Below are the code and all the weights of a small trained network. Each question names an input and a class and asks about switching units off, where a switched-off unit gives its printed mean instead of its output.

import numpy as np


def w(rows, s, z=0):
    codes = np.array(rows[::2]) - 128.0
    scale = np.full(codes.shape[1], s)
    scale[-1] = z or s
    return codes * scale


def f(y):
    return np.maximum(y, 0)


def log_softmax(a):
    a = a - a.max(-1, keepdims=True)
    return a - np.log(np.exp(a).sum(-1, keepdims=True))


def net(x, mask):
    res = np.array(x, float).reshape(1, 7) / 4 @ E
    y = f(res @ A[0][:, :-1].T + A[0][:, -1])
    res = res + np.where(mask, y, B[0][:, -1]) @ B[0][:, :-1]
    return log_softmax(res[-1] @ U[:, :-1].T + U[:, -1])


A, B = {}, {}
E = w([
[128,128,128,128],'x0',
[135,111,211,191],'x1',
[128,129,128,128],'x2',
[127,128,128,129],'x3',
[1,132,143,116],'x4',
[108,32,70,175],'x5',
[110,200,74,213],'x6',
],0.012)
A[0] = w([
[108,179,118,245,103],'neuron 1',
[128,14,131,122,89],'neuron 2',
[107,95,66,212,74],'neuron 3',
[123,112,188,176,39],'neuron 4',
[13,136,140,138,91],'neuron 5',
[212,91,103,142,110],'neuron 6',
[121,171,37,94,107],'neuron 7',
[157,44,166,78,20],'neuron 8',
[128,145,166,187,111],'neuron 9',
[127,55,119,112,80],'neuron 10',
[153,243,166,103,59],'neuron 11',
[73,103,167,82,35],'neuron 12',
[61,124,132,145,126],'neuron 13',
[155,116,175,45,1],'neuron 14',
[118,153,81,187,20],'neuron 15',
[140,109,178,157,116],'neuron 16',
[94,153,42,48,48],'neuron 17',
[144,132,52,67,107],'neuron 18',
[202,117,140,120,202],'neuron 19',
[120,214,73,187,32],'neuron 20',
[129,107,191,188,70],'neuron 21',
[249,158,101,159,124],'neuron 22',
[130,187,210,78,137],'neuron 23',
[115,69,101,164,93],'neuron 24',
],0.013,0.0018)
B[0] = w([
[139,105,181,51,229],'neuron 1',
[164,169,41,77,213],'neuron 2',
[194,213,59,119,215],'neuron 3',
[154,53,197,157,180],'neuron 4',
[46,131,126,170,237],'neuron 5',
[4,142,125,179,211],'neuron 6',
[179,45,168,152,211],'neuron 7',
[127,137,153,57,217],'neuron 8',
[190,86,176,130,179],'neuron 9',
[177,157,50,103,184],'neuron 10',
[161,181,51,194,232],'neuron 11',
[89,118,125,97,192],'neuron 12',
[78,138,134,146,194],'neuron 13',
[130,120,90,71,211],'neuron 14',
[129,141,147,46,190],'neuron 15',
[149,56,134,158,173],'neuron 16',
[150,81,176,193,220],'neuron 17',
[170,24,193,207,206],'neuron 18',
[64,136,177,127,209],'neuron 19',
[139,127,153,1,223],'neuron 20',
[191,73,173,198,190],'neuron 21',
[8,141,141,134,249],'neuron 22',
[169,173,49,141,224],'neuron 23',
[141,212,93,190,187],'neuron 24',
],0.0093,0.012)
U = w([
[1,105,153,145,241],'0',
[196,12,179,165,54],'1',
[156,113,149,19,222],'2',
[184,176,83,145,1],'3',
],0.019,0.0013)

Each question gives the input, the list of numbers given to net, and the class t.
The units are the neurons (one row each of A and B). Each row of codes is followed by its name. A weight is (code - 128) times the scale printed after its matrix; where a second scale follows, it is the last column's (A, B and U).
mask holds one flag per neuron, in row order. A switched-off neuron (its flag False) gives its mean, the last column of its row in B, instead of its output. The means were averaged over made-up inputs and are rounded, as every weight is.
A unit's drop is (log p(t) with every unit on - log p(t) with that unit switched off) / (log p(t) with every unit on - log p(t) with every unit switched off).
The circuit of an input: a set's keep is (log p(t) with only the set's units on - log p(t) with every unit switched off) / (log p(t) with every unit on - log p(t) with every unit switched off). Starting from the 12 units with the biggest drops (on a tie, the unit counted first), units are removed one at a time, each time the one whose removal leaves the highest keep (on an exact tie, the one counted first), for as long as the keep stays at least 0.8.
circuit, biggest first: the units of the circuit, biggest drop first
most important unit: the unit with the biggest drop
k most important neurons: the k neurons with the biggest drops, biggest first
drop of u: that unit's drop, to one decimal
input [-3,-6,5,-8,0,-3,8], class 2: circuit, biggest first	(neuron 20)
input [3,6,-8,1,-5,0,7], class 2: circuit, biggest first	(neuron 20; neuron 1)
input [-5,5,-6,-3,-7,8,5], class 3: 4 most important neurons	(neuron 3; neuron 24; neuron 5; neuron 2)
input [-6,-7,5,-8,-5,-6,7], class 1: 2 most important neurons	(neuron 7; neuron 18)
input [0,3,-4,1,1,0,-2], class 1: 2 most important neurons	(neuron 22; neuron 20)
input [6,-7,2,-8,4,-8,-7], class 3: 4 most important neurons	(neuron 23; neuron 11; neuron 20; neuron 1)
input [-1,8,-7,-6,-6,-8,8], class 1: 4 most important neurons	(neuron 21; neuron 9; neuron 4; neuron 1)
input [-8,-6,7,3,-2,8,-5], class 3: 3 most important neurons	(neuron 2; neuron 10; neuron 24)
input [3,3,1,7,3,0,-4], class 2: 4 most important neurons	(neuron 22; neuron 6; neuron 18; neuron 17)
input [5,6,-5,5,-8,6,-1], class 0: 2 most important neurons	(neuron 6; neuron 22)
input [4,6,1,0,3,-4,7], class 2: 2 most important neurons	(neuron 20; neuron 1)
input [2,-3,1,3,7,8,0], class 3: 3 most important neurons	(neuron 3; neuron 22; neuron 2)
input [7,1,-3,1,-5,3,-5], class 0: 2 most important neurons	(neuron 6; neuron 20)
input [1,6,5,4,1,-2,-8], class 2: most important unit	neuron 8
input [0,-4,5,4,3,7,-6], class 3: 3 most important neurons	(neuron 24; neuron 20; neuron 1)
input [-1,3,-1,1,-7,4,7], class 0: 2 most important neurons	(neuron 22; neuron 6)
input [3,5,7,7,-5,6,-3], class 3: 2 most important neurons	(neuron 2; neuron 10)
input [-4,6,-6,4,-5,-5,6], class 1: 2 most important neurons	(neuron 9; neuron 21)
input [8,7,-6,-7,5,-7,2], class 1: drop of neuron 2	0.1
input [7,-6,5,-2,-7,-4,2], class 0: most important unit	neuron 22
input [1,-2,0,-8,-1,-6,6], class 2: drop of neuron 20	1.7
input [7,-4,1,-1,-8,-7,5], class 0: drop of neuron 22	0.9
input [4,2,4,7,-4,4,3], class 0: drop of neuron 23	0.4
